Below is a small trained network, with its code and all its weights. Each question gives an input and a target symbol and asks what happens when units are switched off, that is, made to give their printed mean instead of their output.

import numpy as np


def w(rows, s, z=0):
    codes = np.array(rows[::2]) - 128.0
    scale = np.full(codes.shape[1], s)
    scale[-1] = z or s
    return codes * scale


def f(y):
    return y / 2 * (1 + np.tanh(0.7978845608 * (y + 0.044715 * y**3)))


def softmax(a):
    e = np.exp(a - a.max(-1, keepdims=True))
    return e / e.sum(-1, keepdims=True)


def log_softmax(a):
    a = a - a.max(-1, keepdims=True)
    return a - np.log(np.exp(a).sum(-1, keepdims=True))


def net(x, mask):
    ids = ['αεζηθλμξπστω'.index(c) for c in x.split()]
    T = len(ids)
    res = E[ids] + P[:T]
    r = res
    for j in range(3):
        rows = slice(2 * j, 2 * j + 2)
        q, k, v = (r @ M[0][rows].T for M in (Q, K, V))
        z = softmax(np.where(np.tri(T) > 0, q @ k.T / 2**0.5, -1e9)) @ v
        o = O[0][rows]
        res = res + np.where(mask[j], z, o[:, -1]) @ o[:, :-1]
    y = f(res @ A[0][:, :-1].T + A[0][:, -1])
    res = res + np.where(mask[3:11], y, B[0][:, -1]) @ B[0][:, :-1]
    return log_softmax(res[-1] @ U[:, :-1].T + U[:, -1])


Q, K, V, O, A, B = {}, {}, {}, {}, {}, {}
E = w([
[221,68,91,140,212],'α',
[62,180,208,89,187],'ε',
[168,187,130,173,102],'ζ',
[70,97,196,178,54],'η',
[113,172,145,73,52],'θ',
[212,81,99,31,123],'λ',
[116,136,140,104,159],'μ',
[111,135,218,193,66],'ξ',
[147,126,138,190,50],'π',
[170,195,192,195,92],'σ',
[187,163,138,204,54],'τ',
[80,4,171,124,187],'ω',
],0.016)
P = w([
[70,170,3,244,180],'0',
[78,121,229,152,144],'1',
[102,120,219,142,131],'2',
[128,134,203,145,121],'3',
[138,141,190,141,109],'4',
[155,145,185,140,99],'5',
[168,155,178,134,92],'6',
[180,159,175,131,79],'7',
[193,163,160,133,77],'8',
[192,166,161,130,72],'9',
],0.0061)
Q[0] = w([
[162,178,202,232,108],'h1',
[106,89,90,251,96],'h1',
[105,137,66,105,188],'h2',
[101,134,114,85,113],'h2',
[170,163,115,156,101],'h3',
[151,109,202,163,110],'h3',
],0.028)
K[0] = w([
[105,186,8,162,130],'h1',
[2,65,99,172,185],'h1',
[185,115,201,135,140],'h2',
[140,128,145,79,100],'h2',
[199,129,155,121,103],'h3',
[133,121,176,165,106],'h3',
],0.023)
V[0] = w([
[29,115,8,65,77],'h1',
[117,1,130,176,3],'h1',
[172,79,76,100,135],'h2',
[21,59,173,112,175],'h2',
[99,116,103,204,173],'h3',
[145,160,111,194,132],'h3',
],0.017)
O[0] = w([
[117,114,165,192,219,94],'h1',
[69,177,57,116,251,183],'h1',
[170,147,45,159,113,120],'h2',
[78,38,134,145,48,3],'h2',
[166,126,169,107,111,118],'h3',
[58,90,183,109,143,216],'h3',
],0.013,0.014)
A[0] = w([
[147,173,157,218,111,87],'n1',
[72,193,114,108,106,139],'n2',
[177,6,138,106,236,157],'n3',
[91,103,169,115,143,149],'n4',
[116,144,136,197,155,2],'n5',
[96,150,129,130,59,54],'n6',
[121,234,114,153,53,201],'n7',
[168,88,185,46,135,22],'n8',
],0.015,0.0035)
B[0] = w([
[169,6,50,168,153,211],'n1',
[189,85,86,167,84,251],'n2',
[162,118,177,179,9,169],'n3',
[143,171,133,57,140,180],'n4',
[82,216,89,89,85,193],'n5',
[61,123,80,90,166,146],'n6',
[58,128,219,86,174,236],'n7',
[133,132,120,215,99,170],'n8',
],0.015,0.016)
U = w([
[143,89,157,63,137,1],'α',
[114,114,140,123,110,40],'ε',
[155,110,183,141,148,93],'ζ',
[118,153,132,107,100,81],'η',
[194,125,145,120,91,239],'θ',
[115,128,111,148,158,137],'λ',
[164,87,144,92,127,84],'μ',
[198,99,117,1,101,233],'ξ',
[108,176,119,153,125,24],'π',
[106,142,175,131,122,108],'σ',
[151,158,154,89,174,241],'τ',
[102,132,126,95,124,60],'ω',
],0.0089,0.0033)

Each question gives the input, a string of symbols that net reads in full, and the target symbol t.
The units are the heads (2 rows each of Q, K, V and O) and the neurons (one row each of A and B). Each row of codes is followed by its name. A weight is (code - 128) times the scale printed after its matrix; where a second scale follows, it is the last column's (O, A, B and U).
mask holds one flag per unit, heads first, then neurons. A switched-off unit (its flag False) gives its mean, the last column of its rows in O or B, instead of its output. The means were averaged over made-up inputs and are rounded, as every weight is.
A unit's drop is (log p(t) with every unit on - log p(t) with that unit switched off) / (log p(t) with every unit on - log p(t) with every unit switched off).
The circuit of an input: a set's keep is (log p(t) with only the set's units on - log p(t) with every unit switched off) / (log p(t) with every unit on - log p(t) with every unit switched off). Starting from all 11 units, units are removed one at a time, each time the one whose removal leaves the highest keep (on an exact tie, the one counted first), for as long as the keep stays at least 0.8.
units of the circuit, in order: the units of the circuit, biggest drop first
most important unit: the unit with the biggest drop
top k neurons: the k neurons with the biggest drops, biggest first
heads that matter: for each layer, one digit per head in row order, 1 if its drop is at least 0.15 and else 0, layers parted by /
input θ τ σ ε τ τ λ ε η, target θ: heads that matter => 100
input τ θ τ ξ λ η π τ μ, target ξ: units of the circuit, in order => [h1]
input σ σ τ α τ σ ξ σ, target σ: units of the circuit, in order => [h1, n7, n8]
input τ τ τ ε, target ξ: units of the circuit, in order => [n2, h1]
input ξ τ ζ τ, target ξ: heads that matter => 110
input ε ε λ λ τ τ ω τ, target ε: units of the circuit, in order => [n8, n6, h1, h2]
input θ τ τ τ, target θ: units of the circuit, in order => [n3, h1, n7]
input η σ τ λ α ξ, target η: top 4 neurons => [n3, n5, n4, n1]
input σ μ τ π τ α, target θ: top 3 neurons => [n7, n8, n3]
input ω λ τ θ τ, target ω: heads that matter => 010
input σ τ λ ξ ζ, target σ: top 3 neurons => [n7, n8, n1]
input π τ τ ξ λ τ τ τ τ, target π: heads that matter => 100
input ω ε τ π θ σ τ μ π η, target ω: units of the circuit, in order => [h2, n6]
input τ ξ σ τ τ ε ξ τ ε, target ξ: top 2 neurons => [n2, n4]
input τ ξ τ ζ τ ζ ω, target θ: units of the circuit, in order => [n3]
input ξ μ ξ, target ξ: units of the circuit, in order => [h2, n4]
input τ τ λ θ π λ ξ λ, target τ: units of the circuit, in order => [n2, n1]
input λ ξ ξ, target λ: units of the circuit, in order => [n1, h2, h1, n5]
input ζ ε ζ τ λ ξ π, target ζ: heads that matter => 110
input ζ τ ω λ, target θ: heads that matter => 000
input λ ζ ε τ τ σ ξ τ ζ, target λ: top 2 neurons => [n1, n4]
input τ λ ξ ξ τ π, target τ: most important unit => h2
input τ σ ξ, target τ: heads that matter => 010
